Below is a small trained network, with its code and all its weights. Each question gives an input and a target symbol and asks what happens when units are switched off, that is, made to give their printed mean instead of their output.

import numpy as np


def w(rows, s, z=0):
    codes = np.array(rows[::2]) - 128.0
    scale = np.full(codes.shape[1], s)
    scale[-1] = z or s
    return codes * scale


def softmax(a):
    e = np.exp(a - a.max(-1, keepdims=True))
    return e / e.sum(-1, keepdims=True)


def log_softmax(a):
    a = a - a.max(-1, keepdims=True)
    return a - np.log(np.exp(a).sum(-1, keepdims=True))


def net(x, mask):
    ids = ['ΞΣΨαβγθλμφ'.index(c) for c in x.split()]
    T = len(ids)
    res = E[ids] + P[:T]
    u = 0
    for l in range(2):
        r = res
        for j in range(3):
            rows = slice(2 * j, 2 * j + 2)
            q, k, v = (r @ M[l][rows].T for M in (Q, K, V))
            z = softmax(np.where(np.tri(T) > 0, q @ k.T / 2**0.5, -1e9)) @ v
            o = O[l][rows]
            res = res + np.where(mask[u + j], z, o[:, -1]) @ o[:, :-1]
        u += 3
    return log_softmax(res[-1] @ U[:, :-1].T + U[:, -1])


Q, K, V, O = {}, {}, {}, {}
E = w([
[174,68,141,132,119],'Ξ',
[178,83,167,123,99],'Σ',
[143,91,179,108,147],'Ψ',
[167,223,187,125,197],'α',
[86,119,196,56,117],'β',
[174,50,141,119,194],'γ',
[201,249,156,113,235],'θ',
[79,86,154,70,180],'λ',
[83,167,184,132,56],'μ',
[80,105,51,168,110],'φ',
],0.017)
P = w([
[255,194,81,6,54],'0',
[175,43,131,120,78],'1',
[141,63,135,124,102],'2',
[75,63,117,154,118],'3',
[53,101,131,145,140],'4',
[26,137,147,114,150],'5',
],0.0075)
Q[0] = w([
[163,190,40,217,92],'0.h1',
[27,85,132,197,57],'0.h1',
[186,203,150,82,148],'0.h2',
[160,198,78,219,162],'0.h2',
[71,115,134,178,147],'0.h3',
[131,248,162,112,190],'0.h3',
],0.012)
K[0] = w([
[167,145,161,131,4],'0.h1',
[72,140,214,191,113],'0.h1',
[170,165,157,63,129],'0.h2',
[220,90,152,121,105],'0.h2',
[142,109,136,192,120],'0.h3',
[156,199,102,110,73],'0.h3',
],0.015)
V[0] = w([
[171,135,67,134,170],'0.h1',
[98,133,166,169,218],'0.h1',
[73,160,83,85,142],'0.h2',
[101,115,238,25,142],'0.h2',
[128,103,138,61,112],'0.h3',
[130,131,6,42,95],'0.h3',
],0.011)
O[0] = w([
[211,117,119,85,101,121],'0.h1',
[151,102,2,132,85,97],'0.h1',
[105,90,127,185,173,108],'0.h2',
[219,99,86,244,63,255],'0.h2',
[64,94,114,191,188,202],'0.h3',
[176,77,182,190,214,135],'0.h3',
],0.0082,0.0081)
Q[1] = w([
[47,195,128,68,88],'1.h1',
[73,122,153,178,99],'1.h1',
[93,123,62,115,120],'1.h2',
[108,9,133,117,78],'1.h2',
[159,198,160,134,188],'1.h3',
[107,186,102,55,128],'1.h3',
],0.012)
K[1] = w([
[194,80,189,122,81],'1.h1',
[90,70,122,89,114],'1.h1',
[97,112,121,150,79],'1.h2',
[77,54,3,142,164],'1.h2',
[164,87,167,147,192],'1.h3',
[134,66,160,32,106],'1.h3',
],0.012)
V[1] = w([
[172,152,195,126,152],'1.h1',
[123,254,105,214,197],'1.h1',
[246,82,86,79,129],'1.h2',
[99,149,188,178,3],'1.h2',
[72,143,243,124,64],'1.h3',
[200,23,92,143,132],'1.h3',
],0.0094)
O[1] = w([
[88,158,93,126,105,242],'1.h1',
[63,108,163,157,54,147],'1.h1',
[161,193,57,119,148,246],'1.h2',
[164,130,232,114,53,150],'1.h2',
[134,255,155,149,152,152],'1.h3',
[162,52,156,37,146,255],'1.h3',
],0.0094,0.007)
U = w([
[3,130,144,60,161,254],'Ξ',
[102,164,114,227,109,210],'Σ',
[92,124,110,118,82,119],'Ψ',
[63,121,62,94,15,183],'α',
[115,36,107,229,150,99],'β',
[146,175,181,15,121,106],'γ',
[138,140,43,111,129,65],'θ',
[102,126,150,67,113,160],'λ',
[119,85,190,140,95,54],'μ',
[138,134,150,130,182,4],'φ',
],0.0057,0.0039)

Each question gives the input, a string of symbols that net reads in full, and the target symbol t.
The units are the heads (2 rows each of Q, K, V and O). Each row of codes is followed by its name. A weight is (code - 128) times the scale printed after its matrix; where a second scale follows, it is the last column's (O and U).
mask holds one flag per head, layer by layer. A switched-off head (its flag False) gives its mean, the last column of its rows in O, instead of its output. The means were averaged over made-up inputs and are rounded, as every weight is.
A unit's drop is (log p(t) with every unit on - log p(t) with that unit switched off) / (log p(t) with every unit on - log p(t) with every unit switched off).
The circuit of an input: a set's keep is (log p(t) with only the set's units on - log p(t) with every unit switched off) / (log p(t) with every unit on - log p(t) with every unit switched off). Starting from all 6 units, units are removed one at a time, each time the one whose removal leaves the highest keep (on an exact tie, the one counted first), for as long as the keep stays at least 0.8.
units of the circuit, in order: the units of the circuit, biggest drop first
unit that matters most: the unit with the biggest drop
heads that matter: for each layer, one digit per head in row order, 1 if its drop is at least 0.15 and else 0, layers parted by /
input β θ Σ μ γ, target Σ: heads that matter : 101 / 001
input β λ μ α β θ, target β: units of the circuit, in order : [0.h2 1.h3]
input φ λ α, target φ: unit that matters most : 0.h3
input θ μ μ φ, target Ξ: heads that matter : 010 / 000
input Σ β Σ Σ, target μ: units of the circuit, in order : [1.h2 0.h1]
input Ψ Σ γ, target θ: units of the circuit, in order : [1.h2 0.h1]
input μ Σ γ, target Σ: heads that matter : 100 / 001
input Σ γ Ξ θ θ, target Σ: heads that matter : 101 / 101
input Σ λ θ θ, target Σ: units of the circuit, in order : [1.h3 0.h1]
input Σ λ Σ β θ Ψ, target α: heads that matter : 110 / 100
input Ξ Σ θ Ξ Ξ, target α: units of the circuit, in order : [0.h1 1.h1]
input Ξ λ Σ λ λ, target β: heads that matter : 110 / 000
input θ θ θ θ β, target α: units of the circuit, in order : [0.h1 1.h1 0.h3]
input Σ Σ μ θ λ, target Σ: unit that matters most : 1.h3
input Σ γ θ Σ λ γ, target β: heads that matter : 110 / 101
input Σ μ Ξ μ Σ β, target Σ: units of the circuit, in order : [1.h3 0.h2]
input θ Σ θ, target θ: heads that matter : 100 / 010
input θ φ α Ψ θ, target θ: units of the circuit, in order : [1.h2 0.h1]
input λ Σ θ β, target α: units of the circuit, in order : [0.h1 0.h2 1.h1]
input β Σ Σ μ, target Σ: units of the circuit, in order : [1.h3]
input λ Ψ Σ φ Σ μ, target Ξ: heads that matter : 110 / 000
input Ψ θ θ φ β, target Ξ: heads that matter : 010 / 010
input Σ Σ Σ Σ Σ β, target μ: heads that matter : 110 / 010
input μ Σ μ θ, target μ: units of the circuit, in order : [0.h1 1.h2]
input Σ φ λ, target Ξ: heads that matter : 010 / 010
input Σ λ α Σ θ Σ, target α: heads that matter : 100 / 100
input θ Σ Σ, target α: unit that matters most : 1.h1
input Σ Σ Σ γ Σ, target θ: heads that matter : 100 / 110
